Here is a tiny trained network, its code and every weight. The questions are about switching its units off for an input and a class, where a switched-off unit gives its printed mean instead of its output.

import numpy as np


def w(rows, s, z=0):
    codes = np.array(rows[::2]) - 128.0
    scale = np.full(codes.shape[1], s)
    scale[-1] = z or s
    return codes * scale


def norm(h):
    return h / np.sqrt((h * h).mean(-1, keepdims=True) + 1e-5)


def f(y):
    return y / 2 * (1 + np.tanh(0.7978845608 * (y + 0.044715 * y**3)))


def log_softmax(a):
    a = a - a.max(-1, keepdims=True)
    return a - np.log(np.exp(a).sum(-1, keepdims=True))


def net(x, mask):
    res = np.array(x, float).reshape(1, 8) / 4 @ E
    u = 0
    for l in range(3):
        y = f(norm(res) @ A[l][:, :-1].T + A[l][:, -1])
        res = res + np.where(mask[u : u + 6], y, B[l][:, -1]) @ B[l][:, :-1]
        u += 6
    return log_softmax(norm(res)[-1] @ U[:, :-1].T + U[:, -1])


A, B = {}, {}
E = w([
[112,185,104],'x0',
[250,112,40],'x1',
[127,130,126],'x2',
[166,167,186],'x3',
[128,128,124],'x4',
[129,128,127],'x5',
[131,128,127],'x6',
[128,128,127],'x7',
],0.016)
A[0] = w([
[196,171,180,1],'L0N0',
[177,136,151,38],'L0N1',
[176,3,215,25],'L0N2',
[161,145,195,106],'L0N3',
[162,164,184,33],'L0N4',
[128,249,115,55],'L0N5',
],0.018,0.0042)
B[0] = w([
[154,113,176,202],'L0N0',
[148,112,167,153],'L0N1',
[83,255,62,254],'L0N2',
[176,118,176,210],'L0N3',
[163,133,161,179],'L0N4',
[119,207,97,224],'L0N5',
],0.029,0.0046)
A[1] = w([
[95,46,75,19],'L1N0',
[45,81,7,13],'L1N1',
[117,119,221,128],'L1N2',
[216,80,64,38],'L1N3',
[114,158,127,5],'L1N4',
[119,236,68,74],'L1N5',
],0.018,0.0021)
B[1] = w([
[158,171,198,155],'L1N0',
[179,215,220,222],'L1N1',
[153,134,209,163],'L1N2',
[90,3,96,173],'L1N3',
[128,126,97,140],'L1N4',
[128,157,57,248],'L1N5',
],0.032,0.012)
A[2] = w([
[94,96,135,4],'L2N0',
[5,122,178,144],'L2N1',
[31,150,171,167],'L2N2',
[96,159,44,124],'L2N3',
[146,73,66,124],'L2N4',
[73,147,156,82],'L2N5',
],0.029,0.0026)
B[2] = w([
[123,152,136,126],'L2N0',
[92,10,105,168],'L2N1',
[197,55,32,190],'L2N2',
[4,167,149,250],'L2N3',
[133,28,162,165],'L2N4',
[176,85,82,162],'L2N5',
],0.029,0.011)
U = w([
[98,194,89,157],'0',
[146,152,177,219],'1',
[157,14,125,56],'2',
[140,173,201,175],'3',
[152,175,185,155],'4',
[234,196,247,2],'5',
],0.011,0.0068)

Each question gives the input, the list of numbers given to net, and the class t.
The units are the neurons (one row each of A and B). Each row of codes is followed by its name. A weight is (code - 128) times the scale printed after its matrix; where a second scale follows, it is the last column's (A, B and U).
mask holds one flag per neuron, layer by layer. A switched-off neuron (its flag False) gives its mean, the last column of its row in B, instead of its output. The means were averaged over made-up inputs and are rounded, as every weight is.
A unit's drop is (log p(t) with every unit on - log p(t) with that unit switched off) / (log p(t) with every unit on - log p(t) with every unit switched off).
The circuit of an input: a set's keep is (log p(t) with only the set's units on - log p(t) with every unit switched off) / (log p(t) with every unit on - log p(t) with every unit switched off). Starting from the 12 units with the biggest drops (on a tie, the unit counted first), units are removed one at a time, each time the one whose removal leaves the highest keep (on an exact tie, the one counted first), for as long as the keep stays at least 0.8.
units of the circuit, in order: the units of the circuit, biggest drop first
k most important neurons: the k neurons with the biggest drops, biggest first
top k neurons in layer l: the k neurons of layer l with the biggest drops, biggest first
drop of u: that unit's drop, to one decimal
input [-8,-2,4,1,8,-6,2,5], class 0: units of the circuit, in order => L0N2
input [4,-6,-6,-7,8,-4,-4,-2], class 5: top 3 neurons in layer 0 => L0N2; L0N3; L0N0
input [-6,8,-7,2,7,8,-7,0], class 2: 3 most important neurons => L1N3; L2N4; L0N5
input [5,6,2,-8,5,-6,-2,0], class 5: top 3 neurons in layer 0 => L0N2; L0N3; L0N5
input [-7,6,6,6,1,-5,7,0], class 0: 2 most important neurons => L0N2; L1N1
input [6,-3,3,-8,2,3,8,-5], class 5: units of the circuit, in order => L1N1; L0N2; L2N3
input [6,4,0,-8,-8,5,1,-6], class 5: 2 most important neurons => L1N1; L0N2
input [-5,-4,0,6,4,2,-5,-5], class 5: top 4 neurons in layer 0 => L0N3; L0N5; L0N4; L0N0
input [7,-2,-3,-8,-6,4,-6,-3], class 5: 3 most important neurons => L1N1; L0N2; L2N3
input [-4,6,-3,-3,6,-1,-3,-4], class 2: 2 most important neurons => L1N3; L0N5
input [4,-6,2,-6,5,-2,-6,3], class 2: 2 most important neurons => L0N2; L2N2
input [1,8,1,-5,4,-3,3,6], class 2: 2 most important neurons => L1N3; L0N2
input [-7,6,-7,2,-1,0,1,4], class 0: 2 most important neurons => L0N2; L1N5
input [-4,-5,-2,8,7,2,3,-4], class 5: 3 most important neurons => L0N3; L1N3; L2N3
input [-8,3,-4,4,-3,-7,0,0], class 0: units of the circuit, in order => L0N2
input [-8,7,0,5,-7,1,-3,2], class 0: 2 most important neurons => L0N2; L1N5
input [1,3,-6,-7,2,4,-7,-4], class 5: top 2 neurons in layer 0 => L0N2; L0N3
input [3,8,1,2,-2,-1,0,3], class 2: drop of L0N2 => 0.2
input [2,-6,-5,-1,-3,0,0,4], class 2: drop of L0N2 => 0.5
input [2,-8,-4,0,6,6,-7,7], class 2: most important neuron => L0N2
input [-7,5,-5,2,-6,-4,-8,2], class 0: drop of L2N3 => -0.1
input [0,-5,-4,-3,4,1,-1,-1], class 2: drop of L2N4 => 0.0
